Below is a small trained network, with its code and all its weights. Each question gives an input and a class and asks what happens when units are switched off, that is, made to give their printed mean instead of their output.

import numpy as np


def w(rows, s, z=0):
    codes = np.array(rows[::2]) - 128.0
    scale = np.full(codes.shape[1], s)
    scale[-1] = z or s
    return codes * scale


def norm(h):
    return h / np.sqrt((h * h).mean(-1, keepdims=True) + 1e-5)


def f(y):
    return np.maximum(y, 0)


def log_softmax(a):
    a = a - a.max(-1, keepdims=True)
    return a - np.log(np.exp(a).sum(-1, keepdims=True))


def net(x, mask):
    res = np.array(x, float).reshape(1, 8) / 4 @ E
    u = 0
    for l in range(2):
        y = f(norm(res) @ A[l][:, :-1].T + A[l][:, -1])
        res = res + np.where(mask[u : u + 15], y, B[l][:, -1]) @ B[l][:, :-1]
        u += 15
    return log_softmax(norm(res)[-1] @ U[:, :-1].T + U[:, -1])


A, B = {}, {}
E = w([
[128,128,129,130,131,128],'x0',
[111,138,168,116,154,61],'x1',
[124,126,128,124,127,133],'x2',
[129,128,122,127,125,127],'x3',
[194,143,55,2,58,74],'x4',
[126,130,56,150,176,100],'x5',
[170,76,118,242,33,47],'x6',
[132,237,121,154,119,132],'x7',
],0.0047)
A[0] = w([
[125,190,109,156,114,138,3],'0.n0',
[171,120,153,134,95,191,124],'0.n1',
[154,39,125,141,116,118,58],'0.n2',
[112,145,150,78,187,143,171],'0.n3',
[126,108,2,163,155,173,104],'0.n4',
[156,51,134,100,137,159,61],'0.n5',
[169,136,138,113,86,191,127],'0.n6',
[64,67,103,106,119,136,34],'0.n7',
[138,159,180,95,149,42,197],'0.n8',
[179,121,115,128,180,190,123],'0.n9',
[113,146,99,36,129,138,88],'0.n10',
[174,113,102,102,143,163,134],'0.n11',
[148,139,145,127,70,203,126],'0.n12',
[179,120,110,149,85,73,174],'0.n13',
[69,119,93,242,208,145,56],'0.n14',
],0.0087,0.0035)
B[0] = w([
[164,251,241,133,219,61,146],'0.n0',
[1,161,87,111,154,82,186],'0.n1',
[150,143,114,179,189,128,189],'0.n2',
[122,106,74,201,134,123,245],'0.n3',
[38,97,153,75,138,28,202],'0.n4',
[157,118,159,120,226,27,175],'0.n5',
[58,106,138,124,138,112,197],'0.n6',
[212,85,159,168,188,124,151],'0.n7',
[52,84,104,113,108,148,232],'0.n8',
[136,138,115,190,118,133,188],'0.n9',
[138,98,100,215,113,209,240],'0.n10',
[98,150,124,164,124,142,186],'0.n11',
[127,89,117,126,176,29,201],'0.n12',
[92,121,83,169,171,228,249],'0.n13',
[111,94,215,95,46,198,254],'0.n14',
],0.0055,0.0043)
A[1] = w([
[217,136,111,60,107,103,158],'1.n0',
[194,95,41,55,110,122,185],'1.n1',
[227,86,141,147,202,148,91],'1.n2',
[242,161,73,26,44,131,129],'1.n3',
[73,129,176,169,196,82,160],'1.n4',
[180,237,143,139,98,121,253],'1.n5',
[57,127,73,118,140,86,6],'1.n6',
[100,144,146,31,191,199,209],'1.n7',
[175,158,69,136,186,102,17],'1.n8',
[52,69,66,188,107,168,223],'1.n9',
[53,77,187,127,91,117,170],'1.n10',
[124,33,107,146,104,178,205],'1.n11',
[163,107,123,197,23,59,46],'1.n12',
[57,254,123,172,89,140,202],'1.n13',
[140,133,154,182,66,80,195],'1.n14',
],0.0076,0.0017)
B[1] = w([
[90,81,234,157,172,214,130],'1.n0',
[100,74,254,163,78,192,154],'1.n1',
[198,200,168,152,168,97,142],'1.n2',
[93,135,236,134,155,181,138],'1.n3',
[148,143,99,81,7,135,188],'1.n4',
[231,64,196,120,216,107,138],'1.n5',
[108,92,140,112,42,81,165],'1.n6',
[146,109,6,245,121,96,160],'1.n7',
[91,119,176,133,82,116,137],'1.n8',
[133,247,202,91,87,96,245],'1.n9',
[162,110,43,29,97,93,185],'1.n10',
[197,199,128,98,182,114,192],'1.n11',
[90,155,34,152,175,221,147],'1.n12',
[218,46,160,96,168,68,185],'1.n13',
[98,103,16,109,232,147,150],'1.n14',
],0.0054,0.012)
U = w([
[84,86,255,155,97,223,135],'0',
[159,148,155,126,123,106,254],'1',
[136,134,49,211,164,174,132],'2',
[189,59,183,123,221,76,64],'3',
[150,152,162,112,106,108,131],'4',
[151,150,162,117,112,97,109],'5',
[98,90,106,99,99,98,101],'6',
[89,124,127,99,99,89,18],'7',
],0.014,0.0059)

Each question gives the input, the list of numbers given to net, and the class t.
The units are the neurons (one row each of A and B). Each row of codes is followed by its name. A weight is (code - 128) times the scale printed after its matrix; where a second scale follows, it is the last column's (A, B and U).
mask holds one flag per neuron, layer by layer. A switched-off neuron (its flag False) gives its mean, the last column of its row in B, instead of its output. The means were averaged over made-up inputs and are rounded, as every weight is.
A unit's drop is (log p(t) with every unit on - log p(t) with that unit switched off) / (log p(t) with every unit on - log p(t) with every unit switched off).
The circuit of an input: a set's keep is (log p(t) with only the set's units on - log p(t) with every unit switched off) / (log p(t) with every unit on - log p(t) with every unit switched off). Starting from the 12 units with the biggest drops (on a tie, the unit counted first), units are removed one at a time, each time the one whose removal leaves the highest keep (on an exact tie, the one counted first), for as long as the keep stays at least 0.8.
units of the circuit, in order: the units of the circuit, biggest drop first
unit that matters most: the unit with the biggest drop
top k neurons: the k neurons with the biggest drops, biggest first
top k neurons in layer l: the k neurons of layer l with the biggest drops, biggest first
input [-4,-8,-6,2,-8,5,-4,1], class 0: units of the circuit, in order -> (0.n14)
input [-6,2,7,-6,5,-5,-7,8], class 3: units of the circuit, in order -> (1.n13; 1.n5; 1.n9)
input [2,-7,5,4,-5,-8,8,0], class 2: units of the circuit, in order -> (1.n12; 1.n14)
input [1,7,-5,-3,-6,-3,2,2], class 7: units of the circuit, in order -> (1.n10; 0.n8; 1.n4)
input [-6,7,1,6,-7,5,6,-3], class 0: top 2 neurons -> (0.n14; 1.n7)
input [5,4,3,6,6,3,7,-4], class 2: units of the circuit, in order -> (1.n12; 0.n13)
input [4,5,-6,-6,-7,7,8,-5], class 2: units of the circuit, in order -> (1.n12; 1.n14; 1.n13)
input [7,-4,7,6,6,-2,-7,6], class 2: top 3 neurons -> (1.n7; 0.n10; 1.n4)
input [6,-2,1,2,4,-6,2,6], class 3: top 2 neurons -> (1.n13; 0.n0)
input [8,8,-8,3,-8,6,-4,-6], class 0: top 3 neurons -> (0.n14; 1.n13; 0.n4)
input [-7,-6,4,-3,-7,8,4,5], class 6: top 4 neurons in layer 0 -> (0.n4; 0.n10; 0.n13; 0.n2)
input [2,-2,0,-1,-4,7,-4,-1], class 6: top 4 neurons -> (0.n4; 1.n10; 0.n10; 1.n7)
input [6,2,4,3,1,-8,8,1], class 2: top 2 neurons -> (1.n12; 1.n14)
input [-3,0,-2,-2,-3,-7,-8,-4], class 2: top neuron in layer 1 -> (1.n7)
input [5,7,-1,1,6,-5,0,-8], class 3: top 2 neurons -> (0.n5; 1.n4)
input [0,-7,3,-4,5,-4,8,-4], class 2: units of the circuit, in order -> (1.n12; 1.n14)
input [1,-6,6,-2,-2,8,2,-8], class 3: top 3 neurons in layer 0 -> (0.n7; 0.n5; 0.n2)
input [6,5,-3,-2,-4,7,1,3], class 6: top 2 neurons in layer 0 -> (0.n10; 0.n13)
input [2,2,-7,2,8,0,-7,6], class 0: top 3 neurons -> (1.n1; 1.n3; 0.n13)
input [4,2,6,-2,4,1,-2,-6], class 3: unit that matters most -> 0.n5
input [-1,-2,-3,-5,-6,-8,-5,-7], class 6: top 3 neurons in layer 1 -> (1.n10; 1.n4; 1.n13)
input [5,-1,1,7,-6,8,3,-4], class 6: top 2 neurons in layer 1 -> (1.n10; 1.n1)
